Below are the code and all the weights of a small trained network. Each question names an input and a class and asks about switching units off, where a switched-off unit gives its printed mean instead of its output.

import numpy as np


def w(rows, s, z=0):
    codes = np.array(rows[::2]) - 128.0
    scale = np.full(codes.shape[1], s)
    scale[-1] = z or s
    return codes * scale


def norm(h):
    return h / np.sqrt((h * h).mean(-1, keepdims=True) + 1e-5)


def f(y):
    return y / 2 * (1 + np.tanh(0.7978845608 * (y + 0.044715 * y**3)))


def log_softmax(a):
    a = a - a.max(-1, keepdims=True)
    return a - np.log(np.exp(a).sum(-1, keepdims=True))


def net(x, mask):
    res = np.array(x, float).reshape(1, 4) / 4 @ E
    u = 0
    for l in range(2):
        y = f(norm(res) @ A[l][:, :-1].T + A[l][:, -1])
        res = res + np.where(mask[u : u + 3], y, B[l][:, -1]) @ B[l][:, :-1]
        u += 3
    return log_softmax(norm(res)[-1] @ U[:, :-1].T + U[:, -1])


A, B = {}, {}
E = w([
[87,82,131,255,126,178,123,86,249,137],'x0',
[127,189,209,151,224,96,55,72,124,99],'x1',
[54,62,201,100,116,159,104,102,108,28],'x2',
[100,108,100,191,189,203,167,128,63,93],'x3',
],0.0099)
A[0] = w([
[183,110,116,227,164,145,165,120,46,145,2],'L0N1',
[134,92,217,39,143,147,130,121,130,65,178],'L0N2',
[149,79,135,53,61,86,69,176,202,254,14],'L0N3',
],0.0071,0.0055)
B[0] = w([
[41,155,46,160,146,196,37,135,110,183,147],'L0N1',
[105,165,97,50,131,126,8,106,175,62,253],'L0N2',
[201,67,127,173,67,77,135,17,87,224,189],'L0N3',
],0.011,0.0054)
A[1] = w([
[153,204,136,169,202,176,182,110,216,140,4],'L1N1',
[122,77,117,112,155,39,206,21,61,63,14],'L1N2',
[99,3,95,191,89,167,116,111,199,37,4],'L1N3',
],0.0072,0.0022)
B[1] = w([
[170,197,97,176,193,53,240,104,124,55,166],'L1N1',
[32,145,155,44,219,98,110,163,156,145,129],'L1N2',
[86,75,255,138,115,189,172,200,171,187,254],'L1N3',
],0.011,0.0051)
U = w([
[33,64,228,137,110,185,94,131,196,71,107],'0',
[141,210,174,27,156,62,44,113,84,55,201],'1',
[227,121,103,138,29,28,159,79,158,234,214],'2',
[105,174,27,215,189,197,149,154,60,170,136],'3',
[169,225,125,222,201,39,172,91,175,61,94],'4',
[112,75,180,210,105,182,252,193,177,202,92],'5',
[143,110,128,127,125,69,146,100,154,90,2],'6',
[145,107,56,20,67,122,169,195,58,102,86],'7',
],0.015,0.0053)

Each question gives the input, the list of numbers given to net, and the class t.
The units are the neurons (one row each of A and B). Each row of codes is followed by its name. A weight is (code - 128) times the scale printed after its matrix; where a second scale follows, it is the last column's (A, B and U).
mask holds one flag per neuron, layer by layer. A switched-off neuron (its flag False) gives its mean, the last column of its row in B, instead of its output. The means were averaged over made-up inputs and are rounded, as every weight is.
A unit's drop is (log p(t) with every unit on - log p(t) with that unit switched off) / (log p(t) with every unit on - log p(t) with every unit switched off).
The circuit of an input: a set's keep is (log p(t) with only the set's units on - log p(t) with every unit switched off) / (log p(t) with every unit on - log p(t) with every unit switched off). Starting from all 6 units, units are removed one at a time, each time the one whose removal leaves the highest keep (on an exact tie, the one counted first), for as long as the keep stays at least 0.8.
circuit, biggest first: the units of the circuit, biggest drop first
top k neurons: the k neurons with the biggest drops, biggest first
k most important neurons of layer l: the k neurons of layer l with the biggest drops, biggest first
drop of u: that unit's drop, to one decimal
input [-4,5,-6,-6], class 2: 2 most important neurons of layer 0 => L0N3; L0N2
input [-6,-4,6,7], class 1: 2 most important neurons of layer 1 => L1N2; L1N3
input [7,-7,7,8], class 5: top 2 neurons => L1N3; L0N2
input [3,2,1,5], class 5: circuit, biggest first => L0N2
input [-2,7,-2,4], class 4: circuit, biggest first => L0N2; L1N1
input [-6,3,-7,2], class 3: circuit, biggest first => L0N2; L0N3
input [5,4,0,-5], class 4: circuit, biggest first => L1N1; L0N2
input [0,-2,0,0], class 2: top 2 neurons => L1N3; L0N3
input [-5,8,-6,8], class 3: top 2 neurons => L0N1; L0N2
input [6,2,1,7], class 5: top 3 neurons => L1N3; L0N2; L1N1
input [-6,-3,-4,7], class 3: top 2 neurons => L0N1; L0N2
input [1,-2,-5,2], class 3: top 2 neurons => L0N1; L1N3
input [-6,6,-6,-7], class 2: top 2 neurons => L0N3; L0N2
input [-7,4,-6,6], class 3: circuit, biggest first => L0N2
input [1,0,-6,1], class 3: drop of L0N1 => 1.2
input [-4,-3,7,5], class 1: drop of L0N2 => 0.6
input [8,2,-6,1], class 4: drop of L1N1 => 2.1
input [-3,3,-3,-8], class 2: drop of L0N3 => 0.4
